[[133 128 122 122 124 144 131 110]
 [121 119 121 127 120 128 117 108]
 [128 134 128 131 127 132 143 109]
 [144 145 111 119 123 127 144 110]
 [138 139 126 127 127 140 141 103]
 [132 142 129 141 136 138 130 104]
 [145 133 125 121 134 129 131 110]
 [154 129 123 136 132 133 140  99]
 [139 140 118 114 117 130 141 104]
 [142 115 114 123 118 138 137 108]]
|
[[142 115 114 123 118 138 137 108]
 [133 128 122 122 124 144 131 110]
 [121 119 121 127 120 128 117 108]
 [128 134 128 131 127 132 143 109]
 [144 145 111 119 123 127 144 110]
 [138 139 126 127 127 140 141 103]
 [132 142 129 141 136 138 130 104]
 [145 133 125 121 134 129 131 110]
 [154 129 123 136 132 133 140  99]
 [139 140 118 114 117 130 141 104]]

[[141 136 153 142 142 119 151 117 128 147]
 [138 132 123 129 132 135 132 136 135 133]
 [137 136 148 140 144 116 144 119 132 150]
 [137 133 152 135 137 121 143 114 136 145]
 [121 126 135 125 127 109 133 111 120 129]
 [133 127 146 135 135 119 137 118 140 141]]
|
[[133 127 146 135 135 119 137 118 140 141]
 [141 136 153 142 142 119 151 117 128 147]
 [138 132 123 129 132 135 132 136 135 133]
 [137 136 148 140 144 116 144 119 132 150]
 [137 133 152 135 137 121 143 114 136 145]
 [121 126 135 125 127 109 133 111 120 129]]

[[137 140 141 123 118 114 120 103 111 113 128 128 137]
 [133 122 114 114 112 103 101 117 124 133 132 142 138]
 [128 122 119 114 107 112 121 120 135 136 145 134 135]
 [131 131 133 137 124 116 104 118 102 108 107 132 133]
 [115 108 108 103 106 105 115 141 135 140 129 137 131]
 [139 137 124 119 115 115 106 107 112 125 134 138 139]]
|
[[139 137 124 119 115 115 106 107 112 125 134 138 139]
 [137 140 141 123 118 114 120 103 111 113 128 128 137]
 [133 122 114 114 112 103 101 117 124 133 132 142 138]
 [128 122 119 114 107 112 121 120 135 136 145 134 135]
 [131 131 133 137 124 116 104 118 102 108 107 132 133]
 [115 108 108 103 106 105 115 141 135 140 129 137 131]]

[[117 135 138 120]
 [147 111 109 145]
 [134 123 123 131]
 [115 136 139 120]
 [102 149 152 108]]
|
[[102 149 152 108]
 [117 135 138 120]
 [147 111 109 145]
 [134 123 123 131]
 [115 136 139 120]]

[[133 130 134 128 119 124 130 128 123 136]
 [120 129 126 125 132 129 131 126 113 125]
 [125 124 122 127 122 128 133 127 120 140]
 [125 130 124 128 125 130 125 130 126 118]
 [124 130 129 133 140 123 131 131 121 116]
 [127 127 121 129 126 127 125 132 126 106]
 [129 128 136 127 126 120 130 128 141 126]]
|
[[129 128 136 127 126 120 130 128 141 126]
 [133 130 134 128 119 124 130 128 123 136]
 [120 129 126 125 132 129 131 126 113 125]
 [125 124 122 127 122 128 133 127 120 140]
 [125 130 124 128 125 130 125 130 126 118]
 [124 130 129 133 140 123 131 131 121 116]
 [127 127 121 129 126 127 125 132 126 106]]

[[129 130 138 128 125 139]
 [111 139 117 152 121 142]
 [134 141 154 121 136 140]
 [113 143 139 133 121 144]
 [134 140 153 124 135 141]
 [107 141 128 140 117 139]
 [132 143 151 123 135 139]
 [120 140 145 129 121 142]
 [127 129 121 133 126 135]
 [132 137 147 126 132 148]
 [110 136 123 145 123 154]]
|
[[110 136 123 145 123 154]
 [129 130 138 128 125 139]
 [111 139 117 152 121 142]
 [134 141 154 121 136 140]
 [113 143 139 133 121 144]
 [134 140 153 124 135 141]
 [107 141 128 140 117 139]
 [132 143 151 123 135 139]
 [120 140 145 129 121 142]
 [127 129 121 133 126 135]
 [132 137 147 126 132 148]]

[[114 116 144 126 103 106 142 106 138 133 131 136]
 [111 112 143 128 103 107 144 109 139 137 134 139]
 [136 129 123 110 134 139 140 140 127 117 141 125]
 [135 126 121 113 139 144 142 148 127 120 145 128]]
|
[[135 126 121 113 139 144 142 148 127 120 145 128]
 [114 116 144 126 103 106 142 106 138 133 131 136]
 [111 112 143 128 103 107 144 109 139 137 134 139]
 [136 129 123 110 134 139 140 140 127 117 141 125]]
---
[[127 126 145 131 129 122 125 128 132 117 124 130 127 124 130 132]
 [143 124 143 128 130 140 120 118 122 127 125 128 122 125 122 137]
 [125 141 140 107 129 131 137 108 123 121 152 148 145 115 130 132]]
|
[[143 124 143 128 130 140 120 118 122 127 125 128 122 125 122 137]]

[[144 111 104 124 146 147 132]
 [154 118 129 147 145 124 136]
 [131 131 141 138 124 132 118]
 [126 137 110 150 128 141 139]]
|
[[154 118 129 147 145 124 136]
 [126 137 110 150 128 141 139]]

[[126 134 129 133 126 131]
 [126 128 130 131 120 127]
 [153 130 123 121 139 131]
 [123 131 129 128 127 133]
 [130 122 127 128 134 126]
 [134 122 138 129 110 129]
 [123 136 123 125 109 127]
 [139 124 135 128 113 129]]
|
[[126 128 130 131 120 127]
 [123 131 129 128 127 133]
 [134 122 138 129 110 129]
 [139 124 135 128 113 129]]

[[129 128]
 [122 118]
 [128 128]
 [131 123]
 [107 131]
 [110 122]
 [138 119]
 [132 109]
 [126 127]
 [127 129]
 [142 105]]
|
[[122 118]
 [131 123]
 [110 122]
 [132 109]
 [127 129]]

[[123 124 128 129 131 131 128 122]
 [115 127 111 111 138 134 120 143]
 [128 126 125 123 132 132 124 128]
 [127 126 124 128 128 123 129 124]
 [126 130 130 127 128 128 129 130]
 [129 131 131 130 128 128 131 131]
 [127 129 129 127 130 130 128 130]
 [117 136 122 100 141 141 118 147]
 [133 108 117 132 123 129 115 110]
 [134 119 120 122 123 132 113 125]
 [131 118 121 134 121 120 125 115]
 [132 105 108 125 126 132 107 113]]
|
[[115 127 111 111 138 134 120 143]
 [127 126 124 128 128 123 129 124]
 [129 131 131 130 128 128 131 131]
 [117 136 122 100 141 141 118 147]
 [134 119 120 122 123 132 113 125]
 [132 105 108 125 126 132 107 113]]

[[120 120 109 104 135 138 105 112]
 [152 141 137 155 137 134 110 118]
 [122 146 129 138 137 149 119 157]
 [137 154 152 120 150 116  99 116]
 [155 149 109 112 110 113 124 133]
 [135 150 117 125 156 103 106 110]
 [156 137 144 154 106 116 112 108]
 [124 114 113 119 152 106 105 131]
 [114 121 147 138 150 152 143 102]
 [114 128 138 141 140 148 129 142]
 [156 101 128 154 106 110 106 155]
 [143 128 145 132 111 145 140 116]]
|
[[152 141 137 155 137 134 110 118]
 [137 154 152 120 150 116  99 116]
 [135 150 117 125 156 103 106 110]
 [124 114 113 119 152 106 105 131]
 [114 128 138 141 140 148 129 142]
 [143 128 145 132 111 145 140 116]]
---
[[133 124 113 128 107 136]
 [121 114 122 147 143  99]
 [132  99 128 132 156 111]]
|
[[136  99 111]
 [107 143 156]
 [128 147 132]
 [113 122 128]
 [124 114  99]
 [133 121 132]]

[[116 115 136]
 [116 135 123]
 [129 129 128]
 [124 117 136]
 [128 126 128]
 [130 120 134]
 [125 113 137]
 [138 122 132]
 [118 113 138]
 [123 154 109]
 [140 130 128]]
|
[[136 123 128 136 128 134 137 132 138 109 128]
 [115 135 129 117 126 120 113 122 113 154 130]
 [116 116 129 124 128 130 125 138 118 123 140]]

[[106 155 146 126 125]
 [132 121 127 126 130]
 [128 131 131 126 129]
 [133 120 119 130 131]
 [115 146 140 124 123]
 [136 118 122 126 125]
 [129 132 133 128 126]]
|
[[125 130 129 131 123 125 126]
 [126 126 126 130 124 126 128]
 [146 127 131 119 140 122 133]
 [155 121 131 120 146 118 132]
 [106 132 128 133 115 136 129]]

[[128 130 139]
 [116 139 125]
 [117 138 113]
 [128 126 136]
 [125 123 129]
 [126 131 128]
 [103 137 154]
 [158 131 107]
 [150 106 126]]
|
[[139 125 113 136 129 128 154 107 126]
 [130 139 138 126 123 131 137 131 106]
 [128 116 117 128 125 126 103 158 150]]

[[114 130 131 133 137 127 103 117 122 130 117 117 137]
 [136 122 134 126 133 126 125 107 109 128 125 133 139]
 [113 132 130 134 137 127 103 120 126 130 117 116 135]]
|
[[137 139 135]
 [117 133 116]
 [117 125 117]
 [130 128 130]
 [122 109 126]
 [117 107 120]
 [103 125 103]
 [127 126 127]
 [137 133 137]
 [133 126 134]
 [131 134 130]
 [130 122 132]
 [114 136 113]]

[[133 121]
 [129 154]]
|
[[121 154]
 [133 129]]

[[107 112 156 157 128 130 112 109 131 133 155 137 105 153 117 117]
 [138 156 146 143 123 121 111 127  99 139 120 109 104 121 126 158]
 [154 115 119 144 114 120 138 140 118 110 104 116 140 128 158 113]]
|
[[117 158 113]
 [117 126 158]
 [153 121 128]
 [105 104 140]
 [137 109 116]
 [155 120 104]
 [133 139 110]
 [131  99 118]
 [109 127 140]
 [112 111 138]
 [130 121 120]
 [128 123 114]
 [157 143 144]
 [156 146 119]
 [112 156 115]
 [107 138 154]]
---
[[141 133 127]
 [134 145 115]
 [107 141 130]
 [133 120 137]]
|
[[141 133]
 [134 145]]

[[137 126 138 103]
 [118 147 131 142]]
|
[[137 126]
 [118 147]]

[[139 130 129 111]
 [113 123 134 127]
 [118 114 127 142]
 [106 128 135 127]]
|
[[139 130]
 [113 123]]

[[152 136 114 116]
 [141 119 130 113]
 [131 142 130 123]
 [118 121 143 144]]
|
[[152 136]
 [141 119]]

[[126 126 153 100 145]
 [149 140 127 147 155]
 [128 150 121 149 100]
 [125 101 100 102 155]
 [113 156 131 102 114]]
|
[[126 126]
 [149 140]]

[[119 128]
 [108 125]
 [106 133]]
|
[[119 128]
 [108 125]]

[[126 156 125 143]
 [122 129 132 132]
 [130 144 134 132]]
|
[[126 156]
 [122 129]]
